Below are the code and all the weights of a small trained network. Each question names an input and a target symbol and asks about switching units off, where a switched-off unit gives its printed mean instead of its output.

import numpy as np


def w(rows, s, z=0):
    codes = np.array(rows[::2]) - 128.0
    scale = np.full(codes.shape[1], s)
    scale[-1] = z or s
    return codes * scale


def norm(h):
    return h / np.sqrt((h * h).mean(-1, keepdims=True) + 1e-5)


def f(y):
    return np.maximum(y, 0)


def softmax(a):
    e = np.exp(a - a.max(-1, keepdims=True))
    return e / e.sum(-1, keepdims=True)


def log_softmax(a):
    a = a - a.max(-1, keepdims=True)
    return a - np.log(np.exp(a).sum(-1, keepdims=True))


def net(x, mask):
    ids = ['Δζμξπω'.index(c) for c in x.split()]
    T = len(ids)
    res = E[ids] + P[:T]
    r = norm(res)
    for j in range(2):
        rows = slice(3 * j, 3 * j + 3)
        q, k, v = (r @ M[0][rows].T for M in (Q, K, V))
        z = softmax(np.where(np.tri(T) > 0, q @ k.T / 3**0.5, -1e9)) @ v
        o = O[0][rows]
        res = res + np.where(mask[j], z, o[:, -1]) @ o[:, :-1]
    y = f(norm(res) @ A[0][:, :-1].T + A[0][:, -1])
    res = res + np.where(mask[2:18], y, B[0][:, -1]) @ B[0][:, :-1]
    return log_softmax(norm(res)[-1] @ U[:, :-1].T + U[:, -1])


Q, K, V, O, A, B = {}, {}, {}, {}, {}, {}
E = w([
[35,142,104,112],'Δ',
[86,164,160,183],'ζ',
[51,147,129,67],'μ',
[95,2,70,112],'ξ',
[116,187,69,76],'π',
[113,146,88,178],'ω',
],0.014)
P = w([
[46,175,117,162],'0',
[126,155,146,149],'1',
[147,128,147,147],'2',
[143,90,134,149],'3',
[145,56,120,147],'4',
[143,34,113,161],'5',
[138,1,109,175],'6',
],0.0059)
Q[0] = w([
[121,110,55,185],'head 1',
[50,195,66,125],'head 1',
[3,57,79,119],'head 1',
[40,151,79,187],'head 2',
[72,162,63,216],'head 2',
[121,175,104,111],'head 2',
],0.016)
K[0] = w([
[85,58,210,109],'head 1',
[149,37,109,172],'head 1',
[248,38,183,81],'head 1',
[171,55,72,111],'head 2',
[204,6,107,119],'head 2',
[162,121,104,159],'head 2',
],0.015)
V[0] = w([
[156,211,4,181],'head 1',
[135,137,141,195],'head 1',
[176,22,74,131],'head 1',
[80,168,189,18],'head 2',
[140,182,12,73],'head 2',
[208,162,61,28],'head 2',
],0.012)
O[0] = w([
[132,8,95,212,115],'head 1',
[161,108,167,130,87],'head 1',
[106,154,139,217,124],'head 1',
[95,200,171,164,156],'head 2',
[106,148,32,165,254],'head 2',
[166,185,70,116,48],'head 2',
],0.013,0.0056)
A[0] = w([
[149,177,69,171,91],'neuron 1',
[162,46,99,141,1],'neuron 2',
[147,118,184,149,111],'neuron 3',
[94,106,137,96,42],'neuron 4',
[170,211,203,31,118],'neuron 5',
[82,160,154,139,40],'neuron 6',
[137,105,240,126,138],'neuron 7',
[106,106,164,139,96],'neuron 8',
[180,141,62,43,106],'neuron 9',
[141,68,182,97,3],'neuron 10',
[127,199,168,150,98],'neuron 11',
[98,128,79,99,127],'neuron 12',
[117,133,89,9,182],'neuron 13',
[127,67,138,172,225],'neuron 14',
[200,208,55,125,89],'neuron 15',
[150,151,135,164,221],'neuron 16',
],0.012,0.0025)
B[0] = w([
[129,159,87,185,229],'neuron 1',
[175,52,62,89,182],'neuron 2',
[152,162,155,114,146],'neuron 3',
[96,99,100,100,172],'neuron 4',
[132,184,72,6,204],'neuron 5',
[142,82,133,117,233],'neuron 6',
[191,164,114,158,172],'neuron 7',
[94,146,124,124,177],'neuron 8',
[39,80,109,175,181],'neuron 9',
[145,169,169,189,160],'neuron 10',
[180,90,143,90,213],'neuron 11',
[159,134,152,92,230],'neuron 12',
[192,159,136,180,254],'neuron 13',
[190,146,155,111,234],'neuron 14',
[89,171,25,146,209],'neuron 15',
[103,154,149,140,181],'neuron 16',
],0.021,0.0048)
U = w([
[193,7,99,147,249],'Δ',
[73,112,190,204,104],'ζ',
[226,139,211,137,95],'μ',
[33,58,152,61,91],'ξ',
[99,162,23,158,109],'π',
[165,193,126,16,132],'ω',
],0.011,0.0016)

Each question gives the input, a string of symbols that net reads in full, and the target symbol t.
The units are the heads (3 rows each of Q, K, V and O) and the neurons (one row each of A and B). Each row of codes is followed by its name. A weight is (code - 128) times the scale printed after its matrix; where a second scale follows, it is the last column's (O, A, B and U).
mask holds one flag per unit, heads first, then neurons. A switched-off unit (its flag False) gives its mean, the last column of its rows in O or B, instead of its output. The means were averaged over made-up inputs and are rounded, as every weight is.
A unit's drop is (log p(t) with every unit on - log p(t) with that unit switched off) / (log p(t) with every unit on - log p(t) with every unit switched off).
The circuit of an input: a set's keep is (log p(t) with only the set's units on - log p(t) with every unit switched off) / (log p(t) with every unit on - log p(t) with every unit switched off). Starting from the 12 units with the biggest drops (on a tie, the unit counted first), units are removed one at a time, each time the one whose removal leaves the highest keep (on an exact tie, the one counted first), for as long as the keep stays at least 0.8.
units of the circuit, in order: the units of the circuit, biggest drop first
k most important neurons: the k neurons with the biggest drops, biggest first
which heads matter: for each layer, one digit per head in row order, 1 if its drop is at least 0.15 and else 0, layers parted by /
drop when u is switched off: that unit's drop, to one decimal
input ζ ω Δ ζ Δ, target μ: units of the circuit, in order	[head 1; head 2; neuron 10]
input ξ μ μ Δ ω ζ ζ, target μ: which heads matter	11
input π ω π μ ξ, target π: units of the circuit, in order	[head 2]
input Δ ζ Δ ω ζ ω ξ, target μ: units of the circuit, in order	[head 2; head 1; neuron 14]
input Δ Δ μ μ ζ, target ω: which heads matter	10
input μ Δ π ζ ζ Δ μ, target ω: which heads matter	10
input ω ξ μ, target ξ: 2 most important neurons	[neuron 13; neuron 14]
input μ ζ ξ π π ξ, target π: which heads matter	11
input π Δ ξ ω, target ζ: which heads matter	10
input ζ μ ζ, target ω: which heads matter	11
input μ ζ π ζ π ω μ, target Δ: which heads matter	10
input Δ Δ ξ Δ ζ μ, target μ: which heads matter	01
input μ μ Δ μ π μ ω, target Δ: which heads matter	01
input Δ Δ μ π ω μ π, target Δ: 2 most important neurons	[neuron 2; neuron 5]
input ζ π μ Δ Δ, target ω: most important neuron	[neuron 13]
input μ π Δ ξ Δ μ, target ζ: 2 most important neurons	[neuron 5; neuron 15]
input μ Δ Δ ξ Δ ξ ξ, target ζ: drop when head 1 is switched off	1.1
input μ Δ Δ π ω μ, target Δ: drop when head 1 is switched off	1.0
input ω ω μ ω ω, target Δ: drop when neuron 13 is switched off	0.1
input ω ω μ ω ζ ζ, target Δ: drop when neuron 11 is switched off	0.0
